[128 = 0]
[116  98 109 139 109 135 128  93 125 124 106 132 128 135 104 125 119 113
 124 114 108 127 137 128 110]  (51)
[118  94 109 101  98  72 125  63 165 100  77 153 111 112  95 129 180 110
  96 116 118 142 152 150 143]  (51)
[134 107 115 146 165 110 156  78 126  86 118 142 117 133  99 118 155  85
  94 116 180 142 167 129 113]  (50)
[143  89 102 146 178 171 154 114 144 147 122 104 121 156 113  77 148 130
 135 110 125 112 137 133  88]  (50)
[113  94 100 153 119 143 117  99 126 141 103 130 108 152 108 115 111 112
 119 113 104 120 135 133 105]  (51)
[ 83  76  82 163  62 133  97  49 148 136  60 133  88 149  73 130 139 107
  91  96 135 146 147 136 121]  (51)
[103 101  87 162  90 112 119  81 155 130  83 129  96 125  99 135 145 113
  80  95 173 147 160 150 125]  (51)
[149 137 103 171 151 135 123 199  89 178 169 120  91 115 184 124  74 135
 136 118  98 101 135 152  76]  (50)
[146  89 122 138 182 186 167 128 129 147 132  97 147 156 123  73 127 137
 153 119  98 100 128 122  83]  (50)
[143 101 127 135 151 170 170 132 137 146 130  95 121 132 126  96 111 145
 138 116 101 118 131 123  96]  (50)
[111  90 104 150 102 161 129  93 136 142  98 115 126 145 104 122 109 124
 123 112 109 124 132 125 107]  (51)
[123 122 135 105 169 182 180 101 146 116 159 114 150 127  79  69 113 113
 163 113 112  98 129 103  68]  (51)
[138 121 115 136 173 138 177 107 151 101 139 135 176 136 115 105 136  93
 137 118 146 107 148 125 100]  (50)
[120  90 130  97  75 109 148  68 149 112  72 118 130 100  97 141 138 134
 104 115 104 151 137 126 145]  (51)
[144 116 120 157 147 144 174 105 142 109 115 116 187 131 126 135 118 116
 120 125 159 127 151 127 127]  (50)
[152 133 141 157 145 151 160 162  64 149 159  81  97  91 168 136  73 150
 115 128 135 138 138 124 109]  (50)
[119  97 112 108 104  98 123  91 137 122  97 142  96 121 103 120 143 115
 112 114  90 129 141 138 121]  (51)
[123 108 107 145 140 135 129 120 101 130 143 131  92 134 122 109 107 107
 120 116 102 119 139 129  92]  (51)
[129  93 129 110 123 126 140 102  84 116 125 124  86 124 125 120 112 120
 117 129  80 134 132 120 119]  (51)
[129 114 134 101 126 132 167 103 138 115 133 117 152 106 112 119 113 127
 138 122  85 117 130 119 115]  (51)
[ 84  81  92 151  62 151 114  46 152 128  58 124 112 142  65 129 119 113
 100  99 133 143 139 125 121]  (51)
[119 139 152  85 155 183 195 101 129 112 183 114 170 107  82  78  75 118
 181 122  73  84 122  89  67]  (51)
[136 134 121 150 136 147 160 127 126 147 147  99 109 105 123 117 105 134
 120 102 155 128 139 133  96]  (50)
[148 108 108 154 179  95 145 101  97  89 130 148  90 137 123 114 156  80
  81 120 172 143 173 147 111]  (50)
[139 116  92 170 147 127 174  79 205  91  82 136 248 149 110 151 149  91
 120 119 201 121 168 141 145]  (50)
[127 132 103 121 198 126 145 106 162 110 165 159 123 138  89  67 155  82
 148 108 131  89 152 136  62]  (51)
[102 142  91 116 178  97 147  60 209  82 160 182 115 130  36  62 187  50
 127  91 186  99 173 137  60]  (51)
[111  90  53 175 150  89  85 107 161 137  96 177  60 171  99  92 196  75
  91  92 163 118 165 174  91]  (51)
[128 111 119  98 119 101 140  97 144 111 126 149 117 114 109 105 146 109
 127 116  85 117 141 135 111]  (51)
[113  94 119 142 111 150 120 102 100 138 118 124  97 143 115 117 102 117
 123 118  84 122 128 127 101]  (51)
[135 110 114 137 116 122 171  74 183 100  81 122 203 124 104 147 140 117
 118 116 159 133 151 134 147]  (50)
[124  78 109 147 135 172 162  70 154 127  86 103 154 150  83 102 148 130
 124 107 152 130 143 125 110]  (50)
[118  99 110 153  93 139 183  30 212  89  44 113 235 130  73 164 150 115
 100 112 239 149 160 127 171]  (50)
[137 101 124  97 134  96 139 108 108 110 125 141 100 114 125 113 139 119
 108 128  76 130 137 133 124]  (51)
[153 136 115 164 136 141 148 162 128 170 145  89 103  94 164 131  97 153
 116 107 148 131 143 149 106]  (50)
[134 104 133  79 121  96 138 110 119 117 127 143 105 113 132 116 124 128
 133 128  36 118 127 130 123]  (51)
[134 157 121 129 169 138 167 147 135 138 190 123 124 100 122  92  97 118
 150 110 133  99 143 130  67]  (51)
[139 113 104 166 130 141 188  69 215  88  66 119 255 144 100 161 145 101
 123 119 225 129 165 130 145]  (50)
[121 138 158  84 170 212 208 107 127 115 197  99 193 110  84  71  60 124
 197 127  65  82 110  78  59]  (51)
[108  85  89 145  97  75 109  48 151 102  69 153  60 129  75 130 188  94
  62  97 175 165 169 152 140]  (51)
[126  97 127 103 124 132 147  92 134 124 115 121 119 120 110 108 130 130
 129 117  82 126 129 124 119]  (51)
[127 104 104 158 108 128 174  52 210  89  61 124 225 138  86 154 152 105
 108 116 194 140 165 132 154]  (50)

[ 81 126 139 176 114 121 147 127 151 145 201 126 129 130 129 152 133 104
 156 103 142 133 126 138 135 116 100 135 132  86  71 130 135 105 128 137
 137 134 158 116 127 131 165 133 150 123  99 146 116 170  42 142 151 134
 144 121 119 148 112 128 142 140 116 132 123 160 133 128 144 124 148 121
 139 118 105 136 115 116 161 115 114 122 131  92 121 158 130 111 140 142
 110 174 131 129 124  85  25 120]  [94]
[ 74 143 145 180 135 113 146 135 153 153 173 133 122 123 129 120 132  93
 147  94 134 130 108 135 135 113  90 149 138  85  95 147 135  95 142 137
 137 132 160 113 124 130 158 170 155 120  91 103 124 186  24 144 148 142
 142 114 120 147 111 132 133 144 113 135 120 160 118 127 150 130 154 110
 133 101 109 139 128 109 163  93 100 114 130  87 110 161 132 129 135 135
 104 172 130 130 129 110  40 113]  [94]
[  1  92 140 145 138 106 136 141 143  66 153 162 120 105 134 110 132  93
 142  96 125 122 156 129 138 102 233 141  91 138 139 148 125 122 129 129
 119 111 140 135 127 126 113  97 140 136  76 127 117 125 123 145 158 132
 136 124 133  56 130 136 128 158 117  88 134 102 179 136 137 125 159  95
  91 107 132 129 107 102 140  93 114 123 192  81 160 114 134 150 116  84
 129 142 133 133  92 156  96 147]  [98]
[235 187 142 129 177 129 130 133 151 110  96 166  94  94 137  61 129 130
 103 139 100 118 128 107 129 198 170 195 144  96 119 106 119  87 128 143
 136 124 160 154 132 129 135 138 174 134 105  43 138  85  12 140 148 127
 127 132 114 126 188 132 137 118 128 104 128 115  56 118 125 111  97 106
 101  88 139 141 133 114 119 179  67 137 107  97  90 130 137 238 127  99
 126  29 129 125 136  94 139 124]  [98]
[ 67 123 159 192 135 117 146 140 154 160 177 132 120 132 129 117 132  95
 152  96 130 129 105 133 135  91 106 146 143  94  93 148 136  89 143 135
 137 135 156 116 124 130 171 128 155 120  78 117 126 172  37 142 157 141
 145 111 120 147  91 133 128 132 114 126 121 159 120 127 154 128 163  94
 133  96 105 141 126 104 168  79 108 111 153 105  93 170 126 123 136 132
 103 168 130 129 129 112  39  99]  [94]
[233 194 132 139 180 134 131 130 158 117  99 157  98  93 135  59 129 134
 109 139 102 118 126 108 130 212 162 183 146  93 116 112 118  90 125 143
 135 120 163 158 134 129 114 138 164 138 105  15 136  83  29 137 150 125
 128 135 115 124 190 130 137 124 128 112 128 121  48 118 129 111  99  78
 119  89 142 134 129 114 117 180  68 139  96  89 100 130 141 250 127 109
 129  24 130 126 133 108 154 131]  [98]
[217 141 136 150 127 135 135 126 127 166 158 131 125 117 134 146 132 114
 148 135 123 131 157 121 131 128 169 116 111  87  46  91 128 138 102 135
 130 137 161 143 135 131 143 114 151 134 130 223 126 109 100 129 147 110
 148 137 118 127 162 129 163 129 126  99 130 127  97 127 125 116 104 131
 101 151 113 132 122 126 169 157 116 148 129 101 131 148 119 107 142 149
 130  74 131 122 143  30 153 136]  [98]
[ 94 135 176 186 130 119 149 153 152 180 193 142 119 135 133  88 130  80
 146 108 119 130  84 127 135  77  95 140 142  94  95 146 136  78 144 132
 137 141 166 110 122 130 184 120 154 115  91 112 138 211  42 138 144 138
 144 103 121 143  94 136 136 115 111 115 120 145 118 125 153 133 148  94
 127  90 103 139 134  98 190  72  94 110 126 100  65 179 115  89 137 125
 100 143 126 128 137  99  17  86]  [94]
[  1 100 116 161 132 107 134 137 145  44 150 152 123  99 132 144 133  97
 145  97 133 121 171 137 139  96 218 148 103 132 148 165 122 130 125 135
 122 108 132 138 127 126 102 102 138 140  75 108 102 107 118 144 147 135
 140 130 131  61 120 132 125 176 119 107 132 117 181 148 137 124 163 110
  98 119 134 127 104 114 114 127 118 125 191  80 192 106 141 161 116  91
 133 143 135 135  86 166 107 166]  [98]
[  1 100 144 149 141 110 137 142 139  74 167 156 119 103 134 132 131  89
 145  94 128 122 145 135 138  99 203 137 107 136 135 152 124 122 133 127
 117 110 153 134 133 126 109  98 145 135  68 118 115 132 103 147 135 142
 143 122 130  72  98 134 130 154 117  81 133 109 172 133 141 123 162 108
  99 104 131 131 111 104 133  90 121 123 189  88 156 120 134 139 119  83
 125 135 132 133  97 151  93 137]  [98]
[219 194 130 142 174 131 129 131 155 121 101 160  99  94 134  81 128 138
 109 147 105 118 136 112 128 194 171 193 146  75 114 108 117 108 125 142
 135 121 171 153 133 130 126 141 164 133 111  31 135  84  26 144 154 128
 128 131 115 126 188 129 137 122 128 111 129 123  32 118 127 111  89  96
 103  93 141 135 132 118 112 176  66 137 100  88  96 130 143 251 128 105
 132  44 130 127 138 106 140 131]  [98]
[ 84 137 151 201 126 116 146 138 162 157 182 128 121 137 129 116 132  92
 157 107 134 130 100 137 135 103  78 161 150  77  93 150 134  88 142 137
 140 137 191 102 123 130 171 133 159 118  90 100 127 200  31 144 153 141
 142 110 120 137 100 134 126 132 112 135 119 163 109 128 152 125 157 107
 137  92 103 138 130 108 169  94 109 112 134  89  98 170 128 116 138 153
 102 179 129 131 125 113  30 102]  [94]
[213 192 103 133 165 130 135 116 161  95  97 155 107  92 129  95 130 144
 111 133 120 119 159 120 129 198 175 196 148  79 121 106 118 109 126 150
 137 113 164 152 136 130 108 146 159 137  91  19 120  80   9 143 151 130
 128 140 112 128 199 125 140 140 127 129 127 141  48 121 125 109 111 106
 115 106 145 133 127 126  95 207  71 136 113  94 136 117 158 255 127 108
 136  69 131 128 125 112 162 152]  [98]

[124  86 180 110 125  62  80 151 122 143 119 130  93 174 121 107 109  80
 143 128 126 119 123 125 120 134 118 111 158 135 131 106  91  38 145 144
 126 141 126 130 139 143 178 111 153 121 135 120 127 133 129 156 130 157
 117 137 106 121 110 115 128 145 152  86 153 116 129 139  47 151 131 137
 119 151 210 134 135 151 131 122 159 133 134 139 131 128 114 121 173 124
 150 133 131 135 115 129 103 119 117 146 133 131 129 202 137 175  92  85
 135 118 132 119 139 117 152 125 147 115 141 153 157 109 111 148 126 105
 102 122  89 131 110]  <61>
[122 131 134 131 128 109 134 170 135 137 134 105 189 144 130 137 115  92
 116 137 123 129 128 130 153 151 120 154 194 130 102 112 176 126 131 111
 121 142 168 127 125 124 195  81 139 157 121 110 129 140 110 135 128 107
 147 126 129 135 195 116 124 132 130 109 151 144 131 121  48 109  31 149
 129  87 123 127 134 142 174  99 124 131 116 130 123 132 151 128 143 137
 155 152 124 121 135 127 148 148 129 144 105 127  94 106  51 156 130  99
  83 138 255 134 133 143 126 123 120 111 138 147 210 149 113 144 141  97
 136 149 107 104   1]  <61>
[128  74 119 126 113 166  64 111 150 124 132  97 102 250 115 104 121 148
 140 125 129 136 116 137 141 163 118 116 110 137 144 121  74  52 143 137
 120 165 170 185 134 104 187 117 113 121 124 129 145 134 160 170 114 147
 132 130 114 118 178 116 135 165 120  99 125 151 118 130 120 107  66 137
  74 105 141 125 133 119 124 134 143 120 127 123 120 127 138 128 155 129
 155 109 127 133 116 124 132 145 137 133 117 126  99 242 137 164  98 122
 188 142 178 124 109 119 146 114 159 137 135 178 221 130  95 166 124 121
 126  99  88  94 104]  <53>
[127  92 100 130 125 192  88  92 151 110 139 100 110 228 117 117 122 172
 130 124 128 136 115 138 150 153 122 124 115 133 138 127  93  91 136 136
 115 158 174 184 128 106 188 122 104 118 117 136 148 138 158 160 109 133
 138 125 129 126 179 116 139 163 115 154 128 154 116 125 146 112  49 130
  93  97 104 126 130 104 132 127 146 114 122 118 113 129 145 134 147 121
 138 110 125 129 120 123 155 151 139 128 112 123  98 241 123 149 111 143
 180 137 195 126 109 105 135 111 152 144 131 175 228 140  94 138 130 124
 132  97 105  76  69]  <53>
[132  62 149 116  88 103  79 133 127 159 118  80 115 199 117 111 133 120
 157 130 129 135 116 130 112 119 116 115  91 137 148 124  54  13 131 135
 134 143 103 156 141 123 130 116 136 125 133 126 132 102 141 158 135 167
 122 138 107 110 103 122 137 143 142  28 101 134 140 130  99  93 166 132
 104 154 204 121 129 168 108 149 160 143 134 129 153 124 122 127 150 158
 143 113 126 141 114 130  69 136 131 141 141 127 108 132 160 158  85 102
 174 140 101 121 132 132 149 131 123 126 137 130 114 101 121 172 114 125
 113 122  86 128 138]  <61>
[128  74 103 133  99 161 109 133 141 143 136  60 180 213 120 130 128 141
 135 141 126 144 113 137 150 149 115 147 127 135 127 124 113  64 125 117
 124 153 158 173 129 104 170  84 113 147 115 121 142 128 134 153 126 135
 150 127 126 122 177 114 136 149 125  67 115 162 133 111  81  71  41 142
 112  99 115 119 131 154 153 124 148 134 117 117 136 129 154 134 140 156
 157 124 121 128 126 127 118 171 143 141 114 123  79 103  75 163 109 116
 143 155 247 131 121 140 133 120 118 126 135 140 199 138  98 158 130 108
 137 131  89  83   1]  <61>
[124 111 182 113 149  92  76 132 130 114 125 161  83 192 123 105 105  83
 132 110 128 108 131 125 129 144 120 104 176 121 128 106 119  88 151 147
 119 149 162 136 138 142 208 125 149 111 140 125 130 156 143 159 118 134
 114 131 114 128 123 115 126 154 135 179 168 119 121 150  97 177 107 126
 114 129 172 138 136 106 131 117 132 110 134 141 105 131 119 119 175  94
 140 132 129 129 117 126 142 109 114 139 125 131 129 255 161 164 111 105
 153 101 131 119 125  97 145 119 175 122 141 202 198 123 122 130 133 113
 114 105  93 126 144]  <61>
[129 125 137 129 144 168  79  88 142  99 130 154  53 200 120 104 122 155
 130 100 132 118 132 130 126 139 129  93 118 122 145 132  96 129 145 145
 121 153 162 164 132 120 169 157 125 102 138 140 136 146 169 154 108 132
 113 128 122 126 142 126 130 156 105 210 135 128 115 151 196 154 131 115
  81 122 118 131 130  77 101 143 109 100 138 130 100 128 124 125 141  94
 122 112 129 131 117 124 158 109 127 114 127 127 124 255 195 128 126 154
 199 115  66 121 106  97 136 117 171 143 129 193 185 129 131 132 127 147
 129  85 125 125 233]  <61>
[131  88 156 114 102  81  95 136 117 161 113 105  93 136 120 112 133 113
 152 134 129 130 122 126 100 108 124 112  91 138 146 125  62  36 129 140
 139 125  81 130 139 133  96 135 141 123 135 125 127 103 129 135 137 166
 114 138 105 114  84 129 130 128 150  31 109 118 136 133 103 118 215 131
 113 174 205 124 128 167 101 149 156 146 139 133 154 123 109 124 141 153
 135 117 131 141 115 131  67 120 128 136 147 130 137  98 164 145  88 100
 154 132  57 121 140 136 148 136 124 125 132 101  77  96 127 163 113 130
 107 125 107 151 178]  <61>
[128  82  81 134  93 157 110 138 143 150 131  70 182 184 122 127 133 147
 129 159 125 153 112 138 144 143 121 146 101 148 126 125  91  69 124 118
 130 141 140 160 128  98 130  84 115 150 109 118 140 114 128 145 132 143
 151 127 119 117 191 121 132 136 131   1 108 160 125 111  76  64  52 159
  96 100 129 119 130 170 147 128 152 145 118 119 150 125 144 132 131 171
 161 121 127 131 127 127 108 175 146 139 119 125 100  38  60 164 105 109
 124 165 250 133 121 160 137 123 111 126 130 108 162 136  90 173 122 109
 137 141  97 105   1]  <61>
[129  61  85 120 124 191  73  91 152  96 135 143 159 255 119 106 126 154
 129 143 128 136 115 139 146 168 114 123 115 127 135 115  92  82 143 142
 113 154 156 177 135 102 156 119 106 112 115 134 148 145 151 175 118 142
 138 125 130 114 129 117 134 156 124 130 135 149 110 111 138 129   1 141
 107  97 134 129 134 121 136 125 159 110 121 120 126 130 135 126 149 123
 149 104 126 128 120 124 136 152 137 132 123 127 122 208 121 175 115 139
 169 124 238 127  93 110 143 114 150 142 129 172 191 136  86 125 124 111
 142 113  81  93 127]  <53>
